Below are the code and all the weights of a small trained network. Each question names an input and a class and asks about switching units off, where a switched-off unit gives its printed mean instead of its output.

import numpy as np


def w(rows, s, z=0):
    codes = np.array(rows[::2]) - 128.0
    scale = np.full(codes.shape[1], s)
    scale[-1] = z or s
    return codes * scale


def norm(h):
    return h / np.sqrt((h * h).mean(-1, keepdims=True) + 1e-5)


def f(y):
    return np.maximum(y, 0)


def log_softmax(a):
    a = a - a.max(-1, keepdims=True)
    return a - np.log(np.exp(a).sum(-1, keepdims=True))


def net(x, mask):
    res = np.array(x, float).reshape(1, 7) / 4 @ E
    u = 0
    for l in range(2):
        y = f(norm(res) @ A[l][:, :-1].T + A[l][:, -1])
        res = res + np.where(mask[u : u + 4], y, B[l][:, -1]) @ B[l][:, :-1]
        u += 4
    return log_softmax(norm(res)[-1] @ U[:, :-1].T + U[:, -1])


A, B = {}, {}
E = w([
[139,101,182,213],'x0',
[138,138,112,141],'x1',
[5,123,78,135],'x2',
[119,163,72,49],'x3',
[130,129,126,133],'x4',
[124,116,132,123],'x5',
[126,123,133,123],'x6',
],0.012)
A[0] = w([
[3,133,94,164,177],'0.n0',
[224,114,153,56,153],'0.n1',
[65,112,221,108,254],'0.n2',
[15,100,30,62,131],'0.n3',
],0.0078,0.0033)
B[0] = w([
[22,158,211,86,241],'0.n0',
[98,63,1,152,198],'0.n1',
[148,153,47,190,197],'0.n2',
[190,219,167,172,254],'0.n3',
],0.0095,0.0072)
A[1] = w([
[142,61,242,221,79],'1.n0',
[177,168,1,137,208],'1.n1',
[221,57,81,120,85],'1.n2',
[201,96,96,17,4],'1.n3',
],0.0054,0.0039)
B[1] = w([
[141,152,95,4,188],'1.n0',
[194,51,114,154,254],'1.n1',
[3,129,145,158,187],'1.n2',
[168,176,80,106,149],'1.n3',
],0.011,0.0046)
U = w([
[167,74,81,148,253],'0',
[50,214,184,121,231],'1',
[169,130,46,24,38],'2',
[67,225,90,5,32],'3',
[189,89,230,171,103],'4',
[41,101,215,211,25],'5',
],0.019,0.004)

Each question gives the input, the list of numbers given to net, and the class t.
The units are the neurons (one row each of A and B). Each row of codes is followed by its name. A weight is (code - 128) times the scale printed after its matrix; where a second scale follows, it is the last column's (A, B and U).
mask holds one flag per neuron, layer by layer. A switched-off neuron (its flag False) gives its mean, the last column of its row in B, instead of its output. The means were averaged over made-up inputs and are rounded, as every weight is.
A unit's drop is (log p(t) with every unit on - log p(t) with that unit switched off) / (log p(t) with every unit on - log p(t) with every unit switched off).
The circuit of an input: a set's keep is (log p(t) with only the set's units on - log p(t) with every unit switched off) / (log p(t) with every unit on - log p(t) with every unit switched off). Starting from all 8 units, units are removed one at a time, each time the one whose removal leaves the highest keep (on an exact tie, the one counted first), for as long as the keep stays at least 0.8.
units of the circuit, in order: the units of the circuit, biggest drop first
unit that matters most: the unit with the biggest drop
k most important neurons: the k neurons with the biggest drops, biggest first
k most important neurons of layer l: the k neurons of layer l with the biggest drops, biggest first
drop when u is switched off: that unit's drop, to one decimal
input [-1,-3,3,-8,-3,-5,-8], class 1: units of the circuit, in order => [1.n1 1.n0]
input [-8,-5,8,-4,6,-7,7], class 1: 3 most important neurons of layer 0 => [0.n3 0.n0 0.n1]
input [6,-3,0,4,-4,8,3], class 0: unit that matters most => 0.n2
input [-6,-3,0,-7,8,6,1], class 0: 2 most important neurons => [0.n2 0.n0]
input [3,-7,0,1,6,1,3], class 0: 3 most important neurons => [0.n2 0.n0 0.n3]
input [3,-1,-5,8,-5,-3,6], class 0: units of the circuit, in order => [0.n1 1.n1]
input [7,-3,-4,4,-7,-3,8], class 0: 2 most important neurons => [0.n0 0.n1]
input [7,1,1,2,-3,6,-1], class 1: 2 most important neurons => [1.n1 0.n1]
input [6,-6,-4,3,-2,-3,4], class 0: units of the circuit, in order => [0.n0 0.n1]
input [1,0,3,7,4,6,8], class 1: units of the circuit, in order => [0.n3 0.n1 1.n0]
input [-1,-4,-8,-4,6,-6,-8], class 0: units of the circuit, in order => [0.n1 0.n0]
input [-7,5,-8,-6,5,-8,4], class 0: 2 most important neurons of layer 0 => [0.n1 0.n3]
input [-5,1,0,7,-7,5,1], class 2: 3 most important neurons => [0.n0 1.n1 1.n2]
input [3,-8,3,5,8,6,2], class 1: units of the circuit, in order => [0.n3]
input [-4,5,-1,-6,-7,0,0], class 0: 2 most important neurons => [0.n0 0.n3]
input [-7,-8,-2,7,-1,-1,0], class 2: 2 most important neurons of layer 0 => [0.n0 0.n1]
input [6,-4,4,1,-5,7,-6], class 1: drop when 0.n0 is switched off => 0.2
input [-3,-5,7,-7,4,6,-3], class 1: drop when 1.n1 is switched off => 0.3
input [-5,-6,-3,7,4,1,-4], class 2: drop when 0.n0 is switched off => 0.2
input [0,-1,-3,-8,-2,-3,-4], class 0: drop when 0.n3 is switched off => 0.3
input [3,7,6,6,6,-8,3], class 1: most important neuron of layer 0 => [0.n3]
